Here is a tiny trained network, its code and every weight. The questions are about switching its units off for an input and a class, where a switched-off unit gives its printed mean instead of its output.

import numpy as np


def w(rows, s, z=0):
    codes = np.array(rows[::2]) - 128.0
    scale = np.full(codes.shape[1], s)
    scale[-1] = z or s
    return codes * scale


def f(y):
    return y / 2 * (1 + np.tanh(0.7978845608 * (y + 0.044715 * y**3)))


def log_softmax(a):
    a = a - a.max(-1, keepdims=True)
    return a - np.log(np.exp(a).sum(-1, keepdims=True))


def net(x, mask):
    res = np.array(x, float).reshape(1, 8) / 4 @ E
    y = f(res @ A[0][:, :-1].T + A[0][:, -1])
    res = res + np.where(mask, y, B[0][:, -1]) @ B[0][:, :-1]
    return log_softmax(res[-1] @ U[:, :-1].T + U[:, -1])


A, B = {}, {}
E = w([
[95,133,129,113,101,119,119,155,111,115],'x0',
[171,82,110,103,128,154,108,106,108,105],'x1',
[106,167,108,150,254,126,169,146,51,85],'x2',
[123,116,163,10,160,97,160,127,149,133],'x3',
[156,155,120,83,123,112,89,127,138,135],'x4',
[134,147,121,100,123,131,136,112,133,121],'x5',
[101,112,131,175,131,142,170,134,153,90],'x6',
[142,214,79,168,89,164,123,94,102,156],'x7',
],0.0098)
A[0] = w([
[145,110,166,83,198,145,158,166,137,130,25],'N0',
[77,120,186,66,199,129,127,153,106,102,55],'N1',
[130,124,193,85,199,93,154,164,92,81,136],'N2',
[131,95,115,2,134,93,110,96,222,196,226],'N3',
[111,6,180,110,70,62,118,101,193,122,237],'N4',
[159,97,168,61,213,74,195,187,126,85,6],'N5',
[133,153,60,162,231,108,77,120,34,53,190],'N6',
[168,121,179,128,177,38,152,90,111,124,74],'N7',
],0.006,0.0024)
B[0] = w([
[146,110,105,98,51,130,160,195,186,135,170],'N0',
[182,94,70,107,133,158,108,173,147,185,197],'N1',
[118,132,27,110,134,229,175,196,144,206,220],'N2',
[118,139,105,149,174,49,123,137,133,107,254],'N3',
[68,147,221,98,179,75,128,93,117,115,242],'N4',
[147,116,42,149,30,184,152,189,197,149,227],'N5',
[3,159,110,130,143,98,128,116,96,158,251],'N6',
[137,95,89,74,114,209,180,137,158,122,157],'N7',
],0.0072,0.0061)
U = w([
[77,192,188,163,132,82,118,35,112,83,255],'0',
[40,142,122,86,203,110,164,135,144,113,148],'1',
[176,157,87,164,1,207,136,178,181,169,7],'2',
],0.0067,0.0019)

Each question gives the input, the list of numbers given to net, and the class t.
The units are the neurons (one row each of A and B). Each row of codes is followed by its name. A weight is (code - 128) times the scale printed after its matrix; where a second scale follows, it is the last column's (A, B and U).
mask holds one flag per neuron, in row order. A switched-off neuron (its flag False) gives its mean, the last column of its row in B, instead of its output. The means were averaged over made-up inputs and are rounded, as every weight is.
A unit's drop is (log p(t) with every unit on - log p(t) with that unit switched off) / (log p(t) with every unit on - log p(t) with every unit switched off).
The circuit of an input: a set's keep is (log p(t) with only the set's units on - log p(t) with every unit switched off) / (log p(t) with every unit on - log p(t) with every unit switched off). Starting from all 8 units, units are removed one at a time, each time the one whose removal leaves the highest keep (on an exact tie, the one counted first), for as long as the keep stays at least 0.8.
units of the circuit, in order: the units of the circuit, biggest drop first
unit that matters most: the unit with the biggest drop
top k neurons: the k neurons with the biggest drops, biggest first
drop when u is switched off: that unit's drop, to one decimal
input [-3,4,-5,-5,7,-8,-2,0], class 0: units of the circuit, in order => N5; N2; N4
input [8,-2,-3,4,-1,-1,-8,3], class 0: top neuron => N2
input [-6,7,4,4,-4,-8,-6,-4], class 2: units of the circuit, in order => N5; N0
input [0,7,7,-8,6,-6,4,6], class 0: units of the circuit, in order => N2; N5
input [1,4,0,3,-2,-2,6,4], class 0: units of the circuit, in order => N5; N2
input [-5,8,3,2,-6,5,-6,-3], class 2: units of the circuit, in order => N5; N4; N0
input [-8,-2,2,4,1,1,1,-7], class 2: units of the circuit, in order => N5; N0
input [1,1,3,4,-3,-1,-8,-6], class 2: units of the circuit, in order => N5; N2
input [-6,-7,2,-5,-1,0,6,5], class 0: units of the circuit, in order => N2; N5
input [-1,-4,-6,0,-8,-4,8,-6], class 0: top 2 neurons => N4; N2
input [-1,4,6,5,-7,0,2,-8], class 2: drop when N5 is switched off => 0.3
input [-3,-4,1,-2,2,-3,4,5], class 0: drop when N1 is switched off => 0.2
input [-3,3,3,7,1,-1,-7,-2], class 2: drop when N5 is switched off => 0.4
input [-3,2,-8,1,3,-3,-8,0], class 1: unit that matters most => N3
